Below are the code and all the weights of a small trained network. Each question names an input and a target symbol and asks about switching units off, where a switched-off unit gives its printed mean instead of its output.

import numpy as np


def w(rows, s, z=0):
    codes = np.array(rows[::2]) - 128.0
    scale = np.full(codes.shape[1], s)
    scale[-1] = z or s
    return codes * scale


def f(y):
    return y / 2 * (1 + np.tanh(0.7978845608 * (y + 0.044715 * y**3)))


def softmax(a):
    e = np.exp(a - a.max(-1, keepdims=True))
    return e / e.sum(-1, keepdims=True)


def log_softmax(a):
    a = a - a.max(-1, keepdims=True)
    return a - np.log(np.exp(a).sum(-1, keepdims=True))


def net(x, mask):
    ids = ['ΘΛΞαβζμτψ'.index(c) for c in x.split()]
    T = len(ids)
    res = E[ids] + P[:T]
    r = res
    for j in range(2):
        rows = slice(4 * j, 4 * j + 4)
        q, k, v = (r @ M[0][rows].T for M in (Q, K, V))
        z = softmax(np.where(np.tri(T) > 0, q @ k.T / 4**0.5, -1e9)) @ v
        o = O[0][rows]
        res = res + np.where(mask[j], z, o[:, -1]) @ o[:, :-1]
    y = f(res @ A[0][:, :-1].T + A[0][:, -1])
    res = res + np.where(mask[2:18], y, B[0][:, -1]) @ B[0][:, :-1]
    return log_softmax(res[-1] @ U[:, :-1].T + U[:, -1])


Q, K, V, O, A, B = {}, {}, {}, {}, {}, {}
E = w([
[147,40,148],'Θ',
[222,101,172],'Λ',
[179,131,126],'Ξ',
[111,88,64],'α',
[202,177,116],'β',
[74,173,8],'ζ',
[192,71,171],'μ',
[99,104,93],'τ',
[120,113,45],'ψ',
],0.012)
P = w([
[98,128,237],'0',
[155,101,3],'1',
[203,94,24],'2',
[184,51,75],'3',
[172,88,91],'4',
[194,96,89],'5',
[161,67,129],'6',
],0.0044)
Q[0] = w([
[95,103,166],'H1',
[201,2,37],'H1',
[177,65,18],'H1',
[74,245,213],'H1',
[93,207,161],'H2',
[191,39,166],'H2',
[109,67,149],'H2',
[141,50,158],'H2',
],0.0072)
K[0] = w([
[68,86,100],'H1',
[108,182,234],'H1',
[126,178,255],'H1',
[178,117,6],'H1',
[108,144,66],'H2',
[110,95,195],'H2',
[131,120,156],'H2',
[161,75,180],'H2',
],0.0094)
V[0] = w([
[72,123,2],'H1',
[227,229,74],'H1',
[135,172,18],'H1',
[198,208,175],'H1',
[78,72,225],'H2',
[99,138,22],'H2',
[145,148,156],'H2',
[165,132,217],'H2',
],0.008)
O[0] = w([
[109,58,130,5],'H1',
[41,164,251,132],'H1',
[6,88,159,45],'H1',
[136,225,245,150],'H1',
[254,114,49,78],'H2',
[57,137,113,140],'H2',
[154,205,117,106],'H2',
[179,151,126,118],'H2',
],0.0076,0.0025)
A[0] = w([
[184,59,109,193],'N1',
[29,225,42,9],'N2',
[70,133,132,79],'N3',
[212,65,146,195],'N4',
[109,21,31,146],'N5',
[52,211,63,21],'N6',
[184,146,103,85],'N7',
[77,254,38,54],'N8',
[167,161,58,112],'N9',
[136,213,47,83],'N10',
[22,215,74,76],'N11',
[137,253,177,255],'N12',
[21,92,154,238],'N13',
[51,71,55,187],'N14',
[87,211,98,105],'N15',
[152,42,63,142],'N16',
],0.0061,0.0034)
B[0] = w([
[122,139,16,236],'N1',
[227,71,141,143],'N2',
[170,82,144,118],'N3',
[158,150,52,253],'N4',
[52,109,94,253],'N5',
[253,80,132,128],'N6',
[179,153,88,157],'N7',
[209,98,184,136],'N8',
[148,136,108,168],'N9',
[174,151,163,138],'N10',
[221,54,197,150],'N11',
[16,204,244,216],'N12',
[90,111,154,199],'N13',
[94,106,140,228],'N14',
[161,66,217,125],'N15',
[86,101,48,221],'N16',
],0.0053,0.0043)
U = w([
[163,83,31,35],'Θ',
[206,182,131,148],'Λ',
[116,196,134,243],'Ξ',
[46,140,63,255],'α',
[41,188,211,54],'β',
[104,2,163,73],'ζ',
[206,123,58,40],'μ',
[63,89,93,129],'τ',
[55,107,77,172],'ψ',
],0.0059,0.0029)

Each question gives the input, a string of symbols that net reads in full, and the target symbol t.
The units are the heads (4 rows each of Q, K, V and O) and the neurons (one row each of A and B). Each row of codes is followed by its name. A weight is (code - 128) times the scale printed after its matrix; where a second scale follows, it is the last column's (O, A, B and U).
mask holds one flag per unit, heads first, then neurons. A switched-off unit (its flag False) gives its mean, the last column of its rows in O or B, instead of its output. The means were averaged over made-up inputs and are rounded, as every weight is.
A unit's drop is (log p(t) with every unit on - log p(t) with that unit switched off) / (log p(t) with every unit on - log p(t) with every unit switched off).
The circuit of an input: a set's keep is (log p(t) with only the set's units on - log p(t) with every unit switched off) / (log p(t) with every unit on - log p(t) with every unit switched off). Starting from the 12 units with the biggest drops (on a tie, the unit counted first), units are removed one at a time, each time the one whose removal leaves the highest keep (on an exact tie, the one counted first), for as long as the keep stays at least 0.8.
units of the circuit, in order: the units of the circuit, biggest drop first
most important unit: the unit with the biggest drop
heads that matter: for each layer, one digit per head in row order, 1 if its drop is at least 0.15 and else 0, layers parted by /
drop when u is switched off: that unit's drop, to one decimal
input μ Θ μ, target μ: units of the circuit, in order => [H2 H1 N4]
input β Λ β, target β: units of the circuit, in order => [H1 N12]
input Θ α μ, target Θ: most important unit => H1
input Θ Θ α Θ ψ, target Θ: units of the circuit, in order => [H1 N12]
input β Λ τ β Ξ, target β: units of the circuit, in order => [H1 N12 H2]
input Θ Θ τ ζ, target Θ: units of the circuit, in order => [H1 N12]
input β Θ ψ, target β: units of the circuit, in order => [H1 N12 H2]
input β α Λ ζ, target β: heads that matter => 10
input Λ α Θ, target Λ: units of the circuit, in order => [H1 H2]
input Θ ψ τ, target Θ: heads that matter => 10
input β α τ, target β: heads that matter => 10
input μ μ Λ Θ, target μ: heads that matter => 11
input Θ Λ μ, target μ: drop when H2 is switched off => 0.3
input ζ τ ζ β ψ, target ζ: drop when H1 is switched off => 0.4
input β α α, target β: drop when H2 is switched off => 0.1
